In the rows, 128 means zero.
[ 96  78 137 111 142  86 144 102 157 149 115 148 141 166 151 154 112 158
 143 147  85 140 125 130 112 105 186 113 106 132 121  81 167 141 113 122
 155  98 100] => 8
[117 137 121 122 117  99 141  88 144 101 137 154  59 157 131 124 135 122
  32 154  90 146 113 224  50  82 131  78 172 179  45 104 225 156 108 128
 139  63 119] => 10
[143  94 136  93 129 122 121 133 142 138 155 164 106 152 138 135 134 120
 147 155 118 135 117 117 107  99 120 129 155 115 134  83  70 145 126 151
 128 128 129] => 11
[128  48 135 112 100  83 138  85 178 155  95 137 150 167 177 161 130 153
 105 134  87 154 142 144 122 125 165 130 115 148 113 109 174 132 121 112
 183  86 110] => 5
[123 107 138  96 109 118 129 113 128 143 138 144 101 156 138 129 129 128
 154 137 113 134 119 120 106 112 120 124 146 126 141  87  67 152 119 150
 132 117 155] => 6
[150 167 140 148 131 113 137 102 125 107 149 159  61 146 138 121 135 115
  57 170 100 118 114 204  51  87 135  77 142 177  73  80 191 160 107 147
 106 100 118] => 9
[141 141 128 131 144 114 132  94 132 119 142 152  62 150 134 132 124 119
  24 162 109 134  99 199  33  84 129 102 145 156  51  86 204 153 109 118
 114  87 103] => 11
[165 161  92 171 145 121 110 133 127 143 107 145 157 139 127  98 132 147
  79 153 186 122 127 139 137 155 111  95  95 125 152 154 104 109 111 134
 136 112 142] => 2
[134 150  86 174 140 113 107 142 132 119  93 114 141 127 137  92 145 154
 127 152 182 138 132 113 163 164  84  87 112 117 130 160  91  91 110 144
 145 132 149] => 7
[130 100 124  86 119 110 125 129 140 143 166 155 107 151 151 139 149 122
 145 154 119 131 132 116  95 107 114 113 149 121 146  74  78 157 119 170
 129 102 143] => 7
[117 149 118 130 132  99 144  92 145 113 134 151  57 155 144 123 123 114
  54 152 102 137  99 205  40  97 147  87 160 165  47 101 207 156 109 128
 128  84 110] => 10
[121 137  85 173 125  99 129 129 142 113  80 124 148 125 114  94 160 152
  90 153 163 131 112 137 142 146 108  85 110 108 123 155 112  88 103 126
 150 120 127] => 8
[134  80 138 135 167 168 113  81 140  92 171 100 112 112 162 125  81 144
  69 160 111 162 100 162 105 121 136 178  69 149 129 129 206 118  47  93
 109  57  94] => 11
[123 147 115 129 125 103 143 100 144 107 140 157  59 150 145 121 134 114
  41 149 108 141 101 216  48  99 146  85 159 162  42  99 211 158 107 132
 128  78 110] => 10
[133 127 136 124 124  86 138  92 128 111 130 156  77 154 133 117 141 129
  32 155 106 131 103 205  34 103 125  94 159 171  60 100 209 169 108 134
 133  62 115] => 3
[157  96 143 121 107 129 124 114 137 132 134 173 110 146 125 134 139 120
 150 143 111 126 114 141 101 113 136 128 141 133 162  89  57 146 107 151
 137 105 133] => 9
[118  54 132 107 104  78 129  91 162 151 105 127 144 169 186 154 122 152
 125 142  83 170 137 135 120 128 160 134 110 144 124 106 170 133 108 126
 185  68 118] => 7
[124  47 147 113 130  93 127  90 157 155 112 136 138 163 157 158 105 159
 114 127  79 153 134 132 119 101 168 144 118 132 110  91 162 126 114 103
 176  94 103] => 11
[135 146 136 132 141  86 138  98 130 123 142 153  71 143 137 115 139 126
  34 159 116 118 101 195  28  94 128  92 146 159  59  88 208 162 114 138
 118  86 114] => 3
[139 146 131 131 141 104 138  95 137 123 147 156  61 156 140 134 121 117
  31 161 102 133  97 200  34  82 135 101 142 158  46  88 211 152 116 120
 108  89 111] => 11
[144 132  82 184 113  85 110 127 140 122  89 130 142 140 142  95 165 144
  69 158 166 129 126 142 129 157 105  92 118 120 123 139 105 110 104 140
 151 117 135] => 5
[143 105 139 140 131 120 122 127 129 135 135 165 107 145 136 133 134 116
 165 129 116 135 110 144  89 115 134 130 145 130 161  84  67 146 103 157
 126 103 129] => 7
[144 130 124 143 106 101 140  92 149 105 124 155  76 152 143 130 157 125
  14 159 100 132 122 227  44  93 111  81 150 186  58 108 213 158 110 128
 127  66 112] => 5
[152 150 104 190 150 111 113 135 127 140  99 135 151 135 104  99 132 135
  78 162 173 125 124 149 143 121 109 101 111 110 139 141  93  92 103 111
 136 122 131] => 11
[116  69 140  93 119  85 146  84 157 169 110 128 131 160 151 155 102 155
 105 142  81 157 134 142 122  94 167 115  97 129 110  74 174 144 122 120
 166  87 113] => 6
[144 105 139 116 117 118 126 119 126 138 124 170 109 161 133 132 142 119
 158 144 112 143 109 146 103 118 149 141 152 129 154  88  66 152 115 136
 135 105 154] => 4
[121  80 131 126 145 159 127  86 133  88 168  89 117 111 181 109 107 145
  85 153 100 156  99 142 106 130 127 179  73 154 145 131 189 132  45 105
 110  66 117] => 0
[128  74 132 113 167 155 121  75 148  99 180 102 117 104 160 121  98 148
  46 161 132 153  97 151  85 126 131 166  74 142 138 112 207 138  65 114
 116  50  92] => 3
[128 158 128 140 122  91 129 111 125 115 149 149  69 159 162 127 139 116
  78 172 102 132 120 188  51  99 121  90 152 171  71  93 199 169 108 153
 106  76 126] => 7
[101  81 134 110 141  92 143 114 153 138 113 141 147 160 156 143 126 166
 149 146  94 139 130 125 125 118 175 108 104 131 117  90 160 137 106 127
 160 112 107] => 8
[131  69 136  98 137  90 142  90 167 163 117 137 130 157 155 146 122 144
 109 127  92 156 138 150 109 104 174 125  97 137 114  71 163 136 120 112
 167  88 113] => 1
[131 152 128 125 106 105 146  88 138 122 134 146  57 143 150 126 121 119
  30 162  99 141  97 208  50  87 132  90 130 155  50  91 208 156 117 125
 108  73 103] => 6
[142  81 125 123 174 168 120  73 152 108 177 112 112 121 167 148  79 150
  46 154 124 151 100 158  85 120 140 166  65 162 138 119 203 141  72 109
  99  39 103] => 2
[146 111 131  82 114 119 135 125 135 142 154 161 102 155 137 136 139 121
 140 155 123 135 116 131 108  99 128 112 135 121 135  74  73 156 120 150
 121 111 145] => 6
[136 145 120 125 126 101 147  84 137 120 119 151  69 149 124 123 135 122
  32 165  99 149 111 222  49  93 127  91 142 173  57 106 220 154 119 121
 129  60 129] => 4
[138  75 136  96 140  93 130 104 155 153 118 153 137 156 168 145 103 169
 115 129  92 144 136 130 112 122 168 114 103 140 127  90 151 151 121 141
 163  98 113] => 2
[151  96 146 141 114 116 123 119 145 127 135 174 114 153 141 133 148 123
 149 131 108 122 115 142  91 114 137 137 146 139 163  89  61 152 112 145
 125 116 142] => 5
[114  72 115 117 173 165 121  73 161  94 175 105 102 112 163 145  91 141
  59 149 124 157 102 162  87 125 145 170  89 146 131 124 201 126  58 108
 121  54  93] => 10
[121 100 131 131 126 112 131 122 139 124 128 171 116 156 127 131 141 127
 169 140 114 126  99 131  92 118 147 129 143 126 158  98  67 137 104 144
 126 107 133] => 8
[129  91 138 138 125 116 121 128 125 139 137 171 110 145 141 118 137 127
 158 114 107 124 107 125  92 112 139 153 147 128 160  82  53 145 109 150
 126 115 149] => 0
[116  72 138 111 141  87 137  98 149 154 117 138 146 155 156 148 103 157
 130 131  90 155 138 138 111 120 169 121  97 134 129  91 161 144 103 125
 166  74 118] => 7
[129 131 125 137 139  94 130  93 129 120 134 150  68 155 121 131 121 120
   9 161  96 138 115 224  29  77 119  92 153 173  55 101 214 147 104 120
 128  57 107] => 11
[134 127 127 134 142 100 136  91 133 110 130 149  65 150 127 126 122 124
  16 152  97 142 114 220  36  85 113  92 156 172  48 109 214 144 107 123
 130  68 112] => 11
[149 100 133 117 112 116 122 131 148 138 151 174 116 157 150 133 157 122
 142 155 117 123 131 135 104 107 129 116 147 129 154  72  71 160 118 161
 126 122 129] => 5
[119  50 131  99 113  89 146 100 151 162 100 137 146 165 173 146 128 151
 110 124  80 154 133 136 121 114 164 130 122 133 115  93 158 137 111 118
 179  95 114] => 0
[134 150 139 130 123  90 128 107 116 113 151 154  74 155 147 112 148 125
  44 164 110 122 107 197  41  97 138  96 153 168  65  81 208 174 105 140
 118  79 115] => 3
[119 101 138 140 128 113 127 125 139 126 130 177 112 151 124 130 133 129
 173 136 105 124 103 138  96 108 155 130 140 128 161  90  67 137 104 144
 120 105 127] => 8
[144 146  85 176 117  91 109 129 121 123  72 126 136 135 125  93 159 147
  86 161 160 140 123 143 147 152 119 105 119 110 128 144  94 102 111 124
 156 119 148] => 4
[146 111 136 116 117 123 125 119 128 135 131 176 108 154 126 120 136 122
 164 143 112 141 106 148 101 125 147 139 141 131 163  96  65 150 111 139
 136  96 147] => 4
[138  79 142 123 159 153 119  77 140  81 167  95 125 103 169 106 109 156
  68 153 130 150 100 144  97 148 128 178  76 149 148 138 195 130  48 107
 123  63 113] => 3
[110  59 131 106 131  81 136  92 159 163 117 121 138 156 168 156 112 152
 117 145  82 159 145 134 110 105 155 119 106 135 120  81 186 143 113 134
 174  77 100] => 7
[146 147 120 124 132 107 141  98 140 118 144 154  57 142 135 123 147 111
  41 147 114 135 102 212  35  92 134 100 128 165  43  76 204 163 117 125
 108  71 111] => 1
[154 152  75 162 146 116 102 138 138 124  96 128 127 126 126  82 150 141
 110 148 192 134 128 131 141 163 104 102  95 116 127 142  87  98 114 135
 140 126 135] => 1
[127 153  84 176 138 119 112 140 138 117  96 135 143 135 125 103 155 153
 119 170 182 118 119 115 158 142 109  89 112 105 135 153  86  83 108 123
 129 139 131] => 8
[118  85 131 135 156 163 130  79 151  83 168 100 127 109 168 133 115 151
  89 161 117 141 106 146 110 125 140 168  73 149 149 143 193 103  40  89
 109  62 100] => 8
[158 153  90 179 141 107 108 139 127 141 110 136 139 131 117 101 161 129
  87 148 182 118 136 149 133 129 118 109 100 111 140 119  87 107 108 120
 128 116 132] => 1
[144 155 133 142 118 100 130 101 132 108 147 153  61 147 154 123 142 118
  55 181 100 122 117 192  51  90 129  84 145 175  71  81 189 160 111 152
 116  98 119] => 9
[121 178 131 124 124  92 142  99 122 135 145 142  64 157 144 127 126 116
  53 174 107 123 114 189  53  82 131  78 139 165  58  77 205 163 118 138
 104  93 125] => 6
[111  56 135 108 109  84 132  89 160 163 102 127 145 161 177 154 112 150
 122 134  82 167 144 142 124 121 160 127 116 139 128 104 172 126 106 123
 185  67 107] => 7
[123  55 141 104 155 102 133  90 160 161 111 139 134 164 149 162  94 159
  95 135  92 156 134 142 108 104 163 126 115 129 107  87 174 128 117 113
 171 101  99] => 11
[139  85 143 139 185 180 135  90 144 105 162 100 129  98 121 128  86 148
  68 134 123 156 103 174 122 109 121 154  61 143 124 134 195 100  62  84
 113  74 107] => 11
[130  75 138  97 145  95 129 103 152 154 121 153 144 161 174 146  94 167
 118 134  99 149 132 129 110 132 171 122 100 141 132  98 156 152 119 138
 164  92 115] => 2
[132 146 101 165 135 105  98 135 128 130  98 128 146 132 132  82 142 159
 107 158 185 122 126 111 153 162 100  96 124 114 143 153  91  98 113 141
 151 132 131] => 3
[115 164 127 137 141 105 134 109 137 101 155 157  55 148 145 114 125 123
  68 149 101 131 114 198  56  95 141  86 159 166  59  95 201 159 117 145
 112 105 128] => 10
[124  71 149 110 156  97 130 105 147 152 122 148 138 159 144 141  96 162
 133 133  88 145 136 130 115 108 168 123 111 132 121  84 148 139 109 121
 164 107 106] => 11
[152  88 142 155 159 167 144  84 158  97 151 109 137  96 138 126 111 148
  68 136 112 139 115 181 114 123 121 148  60 155 150 139 191 119  57  99
 107  73 105] => 5
[123  78 136  99 128  83 139  93 150 159  92 144 136 163 152 138 112 157
 137 148  82 155 135 144 119 124 179 122 110 135 124  93 153 146 113 120
 177  89 121] => 4
[140  84 135 130 153 178 120  68 146  84 176 100 108 102 174 130  94 140
  65 171 120 153 106 156 104 132 126 163  73 156 146 130 194 118  47 112
 114  60  95] => 9
[115  59 148 105 137  70 134  91 153 161 119 137 140 161 156 136 111 161
 104 145  91 146 131 131 107 103 169 119 117 126 116  70 177 153 119 130
 174  92 107] => 3
[108  68 131 107 137  86 136  91 171 154 118 141 124 162 161 151 103 152
 114 136  87 155 134 139 118 100 187 121 123 125 107  79 173 139 121 120
 172 105 113] => 10
[141  90 137 119 155 167 122  75 145  94 175 105 125 113 180 127  84 154
  73 153 116 151 103 145 103 142 128 172  65 162 149 149 201 130  58 106
 110  51 113] => 2
[147 102 125  80 125 121 125 129 144 138 157 160 103 147 138 126 156 119
 146 140 124 137 126 135 100 113 127 125 133 126 139  69  78 153 119 156
 129 109 137] => 1
[136  94 128  91 125 127 124 118 133 133 141 159 100 156 137 120 141 120
 153 121 121 142 115 141  85 137 125 135 142 129 140  86  71 157 108 153
 136 100 145] => 1
[126  50 144  92 110  76 135  90 156 154 107 138 150 167 173 138 126 157
 102 138  98 157 129 139 113 128 172 131 123 135 117 101 169 138 109 115
 191  77 112] => 3
[143 147  88 174 132 107 119 133 131 150  99 132 146 127 126  91 149 136
  70 163 165 123 125 136 139 121 105 102 105 106 139 129 105 101 110 127
 132 129 141] => 0
[140 176 128 137 122  97 140 107 117 119 131 155  59 164 143 113 148 113
  66 174  98 135 115 211  56  93 142  82 155 173  61  87 195 166 116 132
 111  91 142] => 4
[126  58 139 121 126  81 141  85 178 155 109 139 135 159 165 153 117 155
 102 143  80 145 144 141 114  97 162 112 113 140 115  78 173 144 125 124
 164 100 105] => 5
[118  74 132 103 132  86 141  84 159 165 100 129 129 160 159 151 115 153
 102 151  86 164 137 148 117 104 176 124 110 133 109  81 182 135 127 112
 176  93 120] => 4
[131 125 136  83 117 118 128 129 132 148 163 162  99 153 144 127 129 125
 152 157 118 131 124 120 114 101 125 104 141 114 150  67  67 151 126 167
 120 129 139] => 6
[150 100 133 136 161 168 146  81 138 106 153  98 120 100 128 125  99 144
  65 134 126 151 100 172 120 112 129 146  53 136 134 124 175 114  60  93
 105  72 118] => 6
[130 135  75 173 127  92 108 123 132 128  89 107 140 122 134  92 152 147
  70 148 172 143 132 136 130 156  92  90 111 112 127 145 114  93 101 140
 163 104 139] => 7
